Here is a tiny trained network, its code and every weight. The questions are about switching its units off for an input and a target symbol, where a switched-off unit gives its printed mean instead of its output.

import numpy as np


def w(rows, s, z=0):
    codes = np.array(rows[::2]) - 128.0
    scale = np.full(codes.shape[1], s)
    scale[-1] = z or s
    return codes * scale


def norm(h):
    return h / np.sqrt((h * h).mean(-1, keepdims=True) + 1e-5)


def f(y):
    return np.maximum(y, 0)


def softmax(a):
    e = np.exp(a - a.max(-1, keepdims=True))
    return e / e.sum(-1, keepdims=True)


def log_softmax(a):
    a = a - a.max(-1, keepdims=True)
    return a - np.log(np.exp(a).sum(-1, keepdims=True))


def net(x, mask):
    ids = ['ΔΞΠεησψω'.index(c) for c in x.split()]
    T = len(ids)
    res = E[ids] + P[:T]
    r = norm(res)
    for j in range(3):
        rows = slice(3 * j, 3 * j + 3)
        q, k, v = (r @ M[0][rows].T for M in (Q, K, V))
        z = softmax(np.where(np.tri(T) > 0, q @ k.T / 3**0.5, -1e9)) @ v
        o = O[0][rows]
        res = res + np.where(mask[j], z, o[:, -1]) @ o[:, :-1]
    y = f(norm(res) @ A[0][:, :-1].T + A[0][:, -1])
    res = res + np.where(mask[3:7], y, B[0][:, -1]) @ B[0][:, :-1]
    return log_softmax(norm(res)[-1] @ U[:, :-1].T + U[:, -1])


Q, K, V, O, A, B = {}, {}, {}, {}, {}, {}
E = w([
[208,250,173,203],'Δ',
[174,67,181,98],'Ξ',
[135,129,92,68],'Π',
[176,30,102,60],'ε',
[92,70,86,179],'η',
[187,123,185,120],'σ',
[117,181,123,89],'ψ',
[189,148,215,139],'ω',
],0.013)
P = w([
[3,40,226,97],'0',
[154,174,139,24],'1',
[154,188,214,45],'2',
[190,129,155,159],'3',
[157,145,146,143],'4',
[166,142,165,186],'5',
[152,144,151,197],'6',
[138,134,169,221],'7',
[152,128,203,245],'8',
[156,125,195,223],'9',
],0.0058)
Q[0] = w([
[131,2,84,153],'h1',
[125,159,205,101],'h1',
[139,212,200,142],'h1',
[176,118,66,178],'h2',
[59,98,158,112],'h2',
[66,81,118,52],'h2',
[206,83,71,168],'h3',
[119,73,74,98],'h3',
[110,165,174,238],'h3',
],0.0086)
K[0] = w([
[194,35,73,161],'h1',
[145,216,84,64],'h1',
[62,239,158,197],'h1',
[204,245,2,84],'h2',
[76,116,227,116],'h2',
[130,89,202,58],'h2',
[106,65,143,234],'h3',
[80,116,151,73],'h3',
[130,95,120,242],'h3',
],0.0077)
V[0] = w([
[62,154,106,173],'h1',
[218,19,115,80],'h1',
[92,254,154,141],'h1',
[175,115,169,65],'h2',
[41,188,70,122],'h2',
[136,15,84,252],'h2',
[69,102,33,180],'h3',
[48,174,142,165],'h3',
[144,114,117,58],'h3',
],0.0075)
O[0] = w([
[152,151,63,171,98],'h1',
[142,174,234,120,71],'h1',
[99,63,61,174,236],'h1',
[94,82,173,157,197],'h2',
[192,156,102,2,84],'h2',
[28,138,94,92,2],'h2',
[92,193,201,90,8],'h3',
[169,208,109,116,115],'h3',
[95,70,124,173,144],'h3',
],0.0083,0.0055)
A[0] = w([
[135,133,130,200,94],'n1',
[71,206,71,145,119],'n2',
[212,160,3,248,138],'n3',
[242,69,224,233,252],'n4',
],0.0065,0.0036)
B[0] = w([
[200,253,176,143,149],'n1',
[78,93,82,84,133],'n2',
[168,66,106,34,204],'n3',
[54,241,12,174,255],'n4',
],0.0054,0.013)
U = w([
[255,146,89,97,181],'Δ',
[170,111,185,105,127],'Ξ',
[80,78,156,157,3],'Π',
[41,170,88,40,119],'ε',
[86,79,136,202,79],'η',
[168,64,44,96,156],'σ',
[102,78,155,124,22],'ψ',
[71,209,109,105,162],'ω',
],0.0097,0.0046)

Each question gives the input, a string of symbols that net reads in full, and the target symbol t.
The units are the heads (3 rows each of Q, K, V and O) and the neurons (one row each of A and B). Each row of codes is followed by its name. A weight is (code - 128) times the scale printed after its matrix; where a second scale follows, it is the last column's (O, A, B and U).
mask holds one flag per unit, heads first, then neurons. A switched-off unit (its flag False) gives its mean, the last column of its rows in O or B, instead of its output. The means were averaged over made-up inputs and are rounded, as every weight is.
A unit's drop is (log p(t) with every unit on - log p(t) with that unit switched off) / (log p(t) with every unit on - log p(t) with every unit switched off).
The circuit of an input: a set's keep is (log p(t) with only the set's units on - log p(t) with every unit switched off) / (log p(t) with every unit on - log p(t) with every unit switched off). Starting from all 7 units, units are removed one at a time, each time the one whose removal leaves the highest keep (on an exact tie, the one counted first), for as long as the keep stays at least 0.8.
units of the circuit, in order: the units of the circuit, biggest drop first
most important unit: the unit with the biggest drop
top k neurons: the k neurons with the biggest drops, biggest first
drop of u: that unit's drop, to one decimal
input ψ ψ η σ ε, target Ξ: most important unit	h1
input Ξ Π ω Π, target η: units of the circuit, in order	(h3, h1, n3)
input ψ ψ ψ ω Π ω η ω, target ω: units of the circuit, in order	(h3, n4)
input σ η η σ ω ψ Ξ, target ω: units of the circuit, in order	(h1, n4, h2)
input Ξ ψ η Ξ η σ η ω ω, target ω: units of the circuit, in order	(h2, h3)
input σ ε ψ ψ Ξ, target η: top 2 neurons	(n4, n3)
input η Π σ η σ σ Π, target ω: units of the circuit, in order	(h1, n4)
input Ξ σ σ ω ψ ε η σ, target ω: units of the circuit, in order	(h3, n4)
input ψ η η η ω Ξ Ξ ψ Ξ η, target ω: units of the circuit, in order	(h1, h3)
input ω σ ψ ψ ψ η, target Δ: units of the circuit, in order	(h2, h1)
input Δ η ω, target σ: top 2 neurons	(n3, n1)
input ψ Δ ψ ψ η, target ω: top 2 neurons	(n4, n3)
input Δ ψ σ Ξ, target η: top 2 neurons	(n3, n4)
input σ Π ω, target η: units of the circuit, in order	(h2)
input Ξ σ σ, target η: drop of h3	0.2
input ψ σ Ξ ω η σ σ σ Π, target η: drop of h2	0.7
input ψ η η ψ η ω ω, target ε: drop of h2	0.4
